Below are the code and all the weights of a small trained network. Each question names an input and a class and asks about switching units off, where a switched-off unit gives its printed mean instead of its output.

import numpy as np


def w(rows, s, z=0):
    codes = np.array(rows[::2]) - 128.0
    scale = np.full(codes.shape[1], s)
    scale[-1] = z or s
    return codes * scale


def f(y):
    return np.maximum(y, 0)


def log_softmax(a):
    a = a - a.max(-1, keepdims=True)
    return a - np.log(np.exp(a).sum(-1, keepdims=True))


def net(x, mask):
    res = np.array(x, float).reshape(1, 5) / 4 @ E
    y = f(res @ A[0][:, :-1].T + A[0][:, -1])
    res = res + np.where(mask, y, B[0][:, -1]) @ B[0][:, :-1]
    return log_softmax(res[-1] @ U[:, :-1].T + U[:, -1])


A, B = {}, {}
E = w([
[253,122,124,130,206],'x0',
[91,7,90,79,191],'x1',
[168,123,5,136,83],'x2',
[203,83,188,72,14],'x3',
[116,210,115,9,145],'x4',
],0.0062)
A[0] = w([
[133,178,136,68,145,101],'n1',
[139,73,157,254,108,80],'n2',
[130,181,123,60,130,81],'n3',
[156,115,134,110,83,69],'n4',
[249,136,144,131,191,84],'n5',
[180,115,178,94,40,72],'n6',
[126,157,115,69,137,50],'n7',
[125,51,128,74,121,120],'n8',
[37,131,127,131,47,93],'n9',
[137,116,141,175,119,33],'n10',
[107,187,101,175,162,51],'n11',
[116,141,253,135,171,111],'n12',
[149,114,123,146,108,86],'n13',
[152,132,42,147,89,115],'n14',
[85,169,93,168,188,41],'n15',
[160,149,48,131,88,36],'n16',
[169,226,163,173,70,1],'n17',
],0.014,0.0021)
B[0] = w([
[167,147,103,80,88,196],'n1',
[161,183,103,2,100,251],'n2',
[159,156,117,58,96,200],'n3',
[148,132,182,141,138,182],'n4',
[33,209,96,192,114,248],'n5',
[202,156,208,180,154,251],'n6',
[121,147,142,50,114,178],'n7',
[114,120,133,110,222,220],'n8',
[62,202,85,192,114,255],'n9',
[139,149,139,78,114,161],'n10',
[174,141,203,160,135,200],'n11',
[75,32,175,140,58,245],'n12',
[120,132,155,114,114,157],'n13',
[85,60,172,122,91,214],'n14',
[170,140,209,136,187,217],'n15',
[80,67,181,128,81,203],'n16',
[87,79,71,83,242,246],'n17',
],0.025,0.0069)
U = w([
[197,168,207,169,154,73],'0',
[167,179,90,31,46,78],'1',
[78,34,154,138,34,104],'2',
[68,222,83,194,98,137],'3',
[108,78,76,95,254,250],'4',
[143,132,107,147,102,252],'5',
[189,115,65,158,86,51],'6',
],0.0081,0.0032)

Each question gives the input, the list of numbers given to net, and the class t.
The units are the neurons (one row each of A and B). Each row of codes is followed by its name. A weight is (code - 128) times the scale printed after its matrix; where a second scale follows, it is the last column's (A, B and U).
mask holds one flag per neuron, in row order. A switched-off neuron (its flag False) gives its mean, the last column of its row in B, instead of its output. The means were averaged over made-up inputs and are rounded, as every weight is.
A unit's drop is (log p(t) with every unit on - log p(t) with that unit switched off) / (log p(t) with every unit on - log p(t) with every unit switched off).
The circuit of an input: a set's keep is (log p(t) with only the set's units on - log p(t) with every unit switched off) / (log p(t) with every unit on - log p(t) with every unit switched off). Starting from the 12 units with the biggest drops (on a tie, the unit counted first), units are removed one at a time, each time the one whose removal leaves the highest keep (on an exact tie, the one counted first), for as long as the keep stays at least 0.8.
circuit, biggest first: the units of the circuit, biggest drop first
top k neurons: the k neurons with the biggest drops, biggest first
drop when u is switched off: that unit's drop, to one decimal
input [-3,-6,-8,-3,0], class 2: top neuron : n12
input [-8,6,0,-8,-4], class 0: top 4 neurons : n15, n5, n11, n17
input [4,5,4,6,-8], class 1: top 2 neurons : n2, n15
input [-5,-3,-5,4,-5], class 1: top 2 neurons : n2, n5
input [-2,-4,7,-6,-4], class 2: top 3 neurons : n14, n16, n6
input [-1,1,0,-6,5], class 0: top 3 neurons : n15, n2, n11
input [-1,4,2,-3,4], class 1: circuit, biggest first : n17, n6
input [-2,-2,-7,-8,-1], class 0: top 4 neurons : n15, n11, n14, n16
input [0,-3,7,-4,3], class 2: top 2 neurons : n16, n14
input [6,6,4,-8,6], class 0: top 2 neurons : n15, n17
input [-8,7,-2,7,4], class 3: top 4 neurons : n9, n17, n15, n11
input [-7,5,-3,2,-7], class 1: top 2 neurons : n2, n5
input [-3,-5,0,-6,-8], class 1: top 2 neurons : n2, n6
input [-3,-8,-6,6,1], class 4: circuit, biggest first : n17
input [-2,-4,7,-4,-3], class 2: top 3 neurons : n14, n16, n6
input [5,3,2,-3,0], class 3: top 2 neurons : n5, n17
input [-7,2,-3,0,-3], class 3: drop when n9 is switched off : 0.9
input [-6,5,-6,-6,6], class 0: drop when n11 is switched off : 0.2
input [-3,-2,7,3,-2], class 2: drop when n16 is switched off : 0.1
input [6,4,7,-3,5], class 2: circuit, biggest first : n16
input [-7,0,-3,8,-4], class 0: drop when n9 is switched off : 0.0
